Below is a small trained network, with its code and all its weights. Each question gives an input and a target symbol and asks what happens when units are switched off, that is, made to give their printed mean instead of their output.

import numpy as np


def w(rows, s, z=0):
    codes = np.array(rows[::2]) - 128.0
    scale = np.full(codes.shape[1], s)
    scale[-1] = z or s
    return codes * scale


def norm(h):
    return h / np.sqrt((h * h).mean(-1, keepdims=True) + 1e-5)


def softmax(a):
    e = np.exp(a - a.max(-1, keepdims=True))
    return e / e.sum(-1, keepdims=True)


def log_softmax(a):
    a = a - a.max(-1, keepdims=True)
    return a - np.log(np.exp(a).sum(-1, keepdims=True))


def net(x, mask):
    ids = ['ΘΠΦΨβδζ'.index(c) for c in x.split()]
    T = len(ids)
    res = E[ids] + P[:T]
    u = 0
    for l in range(3):
        r = norm(res)
        for j in range(3):
            rows = slice(2 * j, 2 * j + 2)
            q, k, v = (r @ M[l][rows].T for M in (Q, K, V))
            z = softmax(np.where(np.tri(T) > 0, q @ k.T / 2**0.5, -1e9)) @ v
            o = O[l][rows]
            res = res + np.where(mask[u + j], z, o[:, -1]) @ o[:, :-1]
        u += 3
    return log_softmax(norm(res)[-1] @ U[:, :-1].T + U[:, -1])


Q, K, V, O = {}, {}, {}, {}
E = w([
[106,89,120,76,163,196,84,152,28,147],'Θ',
[208,183,124,144,21,93,86,67,57,38],'Π',
[72,176,111,132,254,151,174,147,85,109],'Φ',
[118,167,147,168,46,195,236,107,179,150],'Ψ',
[161,99,88,120,116,143,220,176,82,136],'β',
[100,84,198,101,92,34,159,140,77,176],'δ',
[81,105,60,70,104,82,139,94,161,118],'ζ',
],0.0082)
P = w([
[191,66,160,229,220,116,42,124,196,87],'0',
[111,137,194,201,129,179,83,171,92,86],'1',
[119,113,199,158,119,174,112,160,88,60],'2',
[112,115,166,114,122,174,134,163,91,59],'3',
[101,113,133,123,106,165,162,143,84,72],'4',
[86,131,88,137,92,151,177,131,60,118],'5',
[119,142,111,42,100,144,191,158,120,119],'6',
[109,158,65,75,88,125,218,113,101,146],'7',
[132,172,51,56,66,114,232,99,112,155],'8',
[144,201,57,27,53,105,254,89,126,172],'9',
],0.005)
Q[0] = w([
[116,127,168,191,113,204,119,140,144,103],'0.h1',
[54,123,122,45,91,148,239,151,18,38],'0.h1',
[180,72,110,141,128,107,77,172,190,132],'0.h2',
[77,112,168,139,114,100,178,144,117,99],'0.h2',
[100,156,170,150,56,180,196,112,4,115],'0.h3',
[101,136,40,88,112,144,85,74,131,76],'0.h3',
],0.018)
K[0] = w([
[175,33,119,136,123,116,166,187,116,142],'0.h1',
[41,125,25,10,44,78,223,103,138,138],'0.h1',
[110,68,185,205,118,182,29,176,111,55],'0.h2',
[111,97,128,83,118,96,155,99,131,126],'0.h2',
[129,172,36,24,106,92,254,70,132,178],'0.h3',
[150,198,99,140,207,229,130,160,80,75],'0.h3',
],0.015)
V[0] = w([
[244,119,77,99,153,101,254,188,52,143],'0.h1',
[234,119,234,241,163,145,136,213,89,184],'0.h1',
[112,210,224,139,167,30,246,140,94,140],'0.h2',
[59,26,111,79,108,36,141,67,166,64],'0.h2',
[142,121,176,49,99,90,118,111,61,213],'0.h3',
[145,85,184,149,74,192,223,107,165,189],'0.h3',
],0.013)
O[0] = w([
[143,111,60,2,104,104,221,200,96,76,174],'0.h1',
[105,65,144,66,183,26,185,76,131,117,3],'0.h1',
[78,205,240,148,123,156,161,168,85,42,200],'0.h2',
[139,170,115,81,150,2,182,144,136,148,166],'0.h2',
[150,104,131,192,116,110,100,156,49,211,91],'0.h3',
[151,141,161,129,71,172,160,97,187,202,96],'0.h3',
],0.0068,0.018)
Q[1] = w([
[121,132,123,120,112,127,146,143,132,128],'1.h1',
[129,122,123,112,123,123,144,135,119,120],'1.h1',
[95,253,167,135,107,128,164,132,150,103],'1.h2',
[76,175,212,194,180,157,153,129,146,106],'1.h2',
[95,111,207,156,107,145,149,101,87,124],'1.h3',
[154,41,111,131,151,29,122,92,199,202],'1.h3',
],0.022)
K[1] = w([
[130,147,127,138,135,134,117,130,142,133],'1.h1',
[145,140,107,130,148,119,131,141,131,128],'1.h1',
[75,62,152,105,216,190,189,179,91,141],'1.h2',
[79,109,118,161,253,132,119,100,138,166],'1.h2',
[101,135,153,93,121,80,163,151,119,146],'1.h3',
[98,55,125,92,241,62,114,73,111,70],'1.h3',
],0.019)
V[1] = w([
[118,4,233,108,126,130,190,80,69,97],'1.h1',
[106,141,153,150,129,74,107,157,193,141],'1.h1',
[173,145,102,129,86,128,97,111,111,90],'1.h2',
[91,123,109,132,166,157,139,158,153,163],'1.h2',
[102,112,169,128,145,130,110,119,94,117],'1.h3',
[124,135,128,134,134,96,142,161,146,143],'1.h3',
],0.023)
O[1] = w([
[116,59,238,255,147,190,115,68,61,118,241],'1.h1',
[216,143,158,86,171,108,131,109,151,159,69],'1.h1',
[139,143,145,175,81,136,140,60,111,107,2],'1.h2',
[114,97,132,116,178,151,116,165,118,178,121],'1.h2',
[173,154,114,87,141,105,163,152,95,107,95],'1.h3',
[147,133,160,151,149,155,141,128,110,158,141],'1.h3',
],0.0087,0.0058)
Q[2] = w([
[98,59,116,75,108,131,165,108,117,83],'2.h1',
[80,96,162,163,100,117,208,98,51,104],'2.h1',
[202,183,97,163,136,142,40,139,197,178],'2.h2',
[145,210,125,130,156,138,120,143,139,151],'2.h2',
[199,253,129,137,163,118,65,166,213,151],'2.h3',
[115,165,90,150,110,128,44,97,89,70],'2.h3',
],0.021)
K[2] = w([
[56,203,136,125,96,203,150,141,88,139],'2.h1',
[105,220,121,155,48,141,77,216,76,152],'2.h1',
[119,27,153,105,246,68,77,21,166,89],'2.h2',
[165,151,140,123,190,80,115,104,247,102],'2.h2',
[124,43,182,65,193,66,27,17,167,64],'2.h3',
[79,170,54,144,203,127,177,72,250,65],'2.h3',
],0.016)
V[2] = w([
[160,148,113,100,77,215,144,60,178,3],'2.h1',
[83,206,205,151,66,8,176,99,99,129],'2.h1',
[129,41,98,32,123,77,241,149,87,106],'2.h2',
[157,159,81,114,158,112,53,157,68,8],'2.h2',
[165,102,122,137,27,141,150,40,173,121],'2.h3',
[166,88,85,154,65,42,81,90,29,142],'2.h3',
],0.023)
O[2] = w([
[110,94,83,96,205,208,116,127,178,108,200],'2.h1',
[248,168,201,122,102,107,122,159,143,129,150],'2.h1',
[142,92,160,55,89,170,84,108,139,188,229],'2.h2',
[144,132,103,121,173,158,67,109,66,59,243],'2.h2',
[149,55,97,156,122,142,167,151,189,162,1],'2.h3',
[184,83,92,141,91,107,139,89,87,157,76],'2.h3',
],0.014,0.011)
U = w([
[39,108,57,179,87,99,117,83,55,169,151],'Θ',
[233,86,59,183,144,166,129,120,129,110,44],'Π',
[75,184,132,132,186,179,53,130,84,63,114],'Φ',
[68,134,137,184,141,127,195,155,212,134,149],'Ψ',
[105,66,161,49,85,208,95,109,140,187,5],'β',
[176,175,201,142,82,81,130,136,78,146,182],'δ',
[130,144,64,15,167,2,171,147,148,110,224],'ζ',
],0.005,0.0016)

Each question gives the input, a string of symbols that net reads in full, and the target symbol t.
The units are the heads (2 rows each of Q, K, V and O). Each row of codes is followed by its name. A weight is (code - 128) times the scale printed after its matrix; where a second scale follows, it is the last column's (O and U).
mask holds one flag per head, layer by layer. A switched-off head (its flag False) gives its mean, the last column of its rows in O, instead of its output. The means were averaged over made-up inputs and are rounded, as every weight is.
A unit's drop is (log p(t) with every unit on - log p(t) with that unit switched off) / (log p(t) with every unit on - log p(t) with every unit switched off).
The circuit of an input: a set's keep is (log p(t) with only the set's units on - log p(t) with every unit switched off) / (log p(t) with every unit on - log p(t) with every unit switched off). Starting from all 9 units, units are removed one at a time, each time the one whose removal leaves the highest keep (on an exact tie, the one counted first), for as long as the keep stays at least 0.8.
units of the circuit, in order: the units of the circuit, biggest drop first
unit that matters most: the unit with the biggest drop
heads that matter: for each layer, one digit per head in row order, 1 if its drop is at least 0.15 and else 0, layers parted by /
input Θ δ β Φ β Θ, target β: heads that matter -> 100 / 000 / 010
input Φ Ψ Π Φ, target Ψ: unit that matters most -> 0.h3
input Θ ζ ζ ζ Φ Φ Φ δ, target Θ: units of the circuit, in order -> [0.h1; 2.h1; 0.h2]
input Ψ δ Φ Φ β Φ, target β: heads that matter -> 101 / 000 / 010
input Θ δ β Φ β ζ, target Θ: units of the circuit, in order -> [0.h1; 0.h2; 2.h1]
input δ Θ ζ, target δ: heads that matter -> 100 / 000 / 100
input Π Φ δ Φ δ Φ Φ, target δ: heads that matter -> 001 / 000 / 100
input Φ Φ Φ Φ Φ β δ Φ Θ, target δ: heads that matter -> 101 / 000 / 100
input Θ Φ Φ Θ Θ ζ Π, target Θ: units of the circuit, in order -> [0.h2; 2.h1]
input β Φ Φ Φ Π Π Φ Φ β, target β: units of the circuit, in order -> [0.h1; 2.h2; 0.h3]
input β Θ Θ Φ ζ Π, target β: units of the circuit, in order -> [2.h2; 0.h1]
input Φ Θ δ, target δ: units of the circuit, in order -> [2.h1; 0.h3]
input Φ Θ Φ Θ Ψ, target Ψ: heads that matter -> 101 / 000 / 010
input Φ Π Θ δ Φ Ψ Φ Ψ, target Ψ: unit that matters most -> 0.h1
input δ Φ Φ δ Φ Φ Θ Π Θ Θ, target Π: units of the circuit, in order -> [0.h1; 1.h2; 2.h3; 0.h2]
input Θ Ψ β Φ Φ Φ β ζ β, target Θ: units of the circuit, in order -> [0.h2; 0.h1; 2.h1]
input Π ζ Φ Φ Φ Φ Φ Θ Φ Φ, target Π: units of the circuit, in order -> [2.h3; 0.h1; 1.h2]
input Φ ζ β Φ ζ Θ, target ζ: heads that matter -> 010 / 100 / 000
input Θ Φ β Φ Π, target β: units of the circuit, in order -> [0.h1; 2.h2]
input Θ ζ Φ δ, target Θ: units of the circuit, in order -> [0.h1; 0.h2; 2.h1]
input ζ Φ δ δ, target ζ: heads that matter -> 110 / 100 / 000
input Θ Π δ Π, target δ: units of the circuit, in order -> [2.h1; 0.h3]
input ζ Φ Φ Θ Θ Φ Θ δ Θ Θ, target ζ: heads that matter -> 110 / 100 / 000
input Π Π Π δ ζ ζ Θ ζ δ, target Π: unit that matters most -> 2.h3
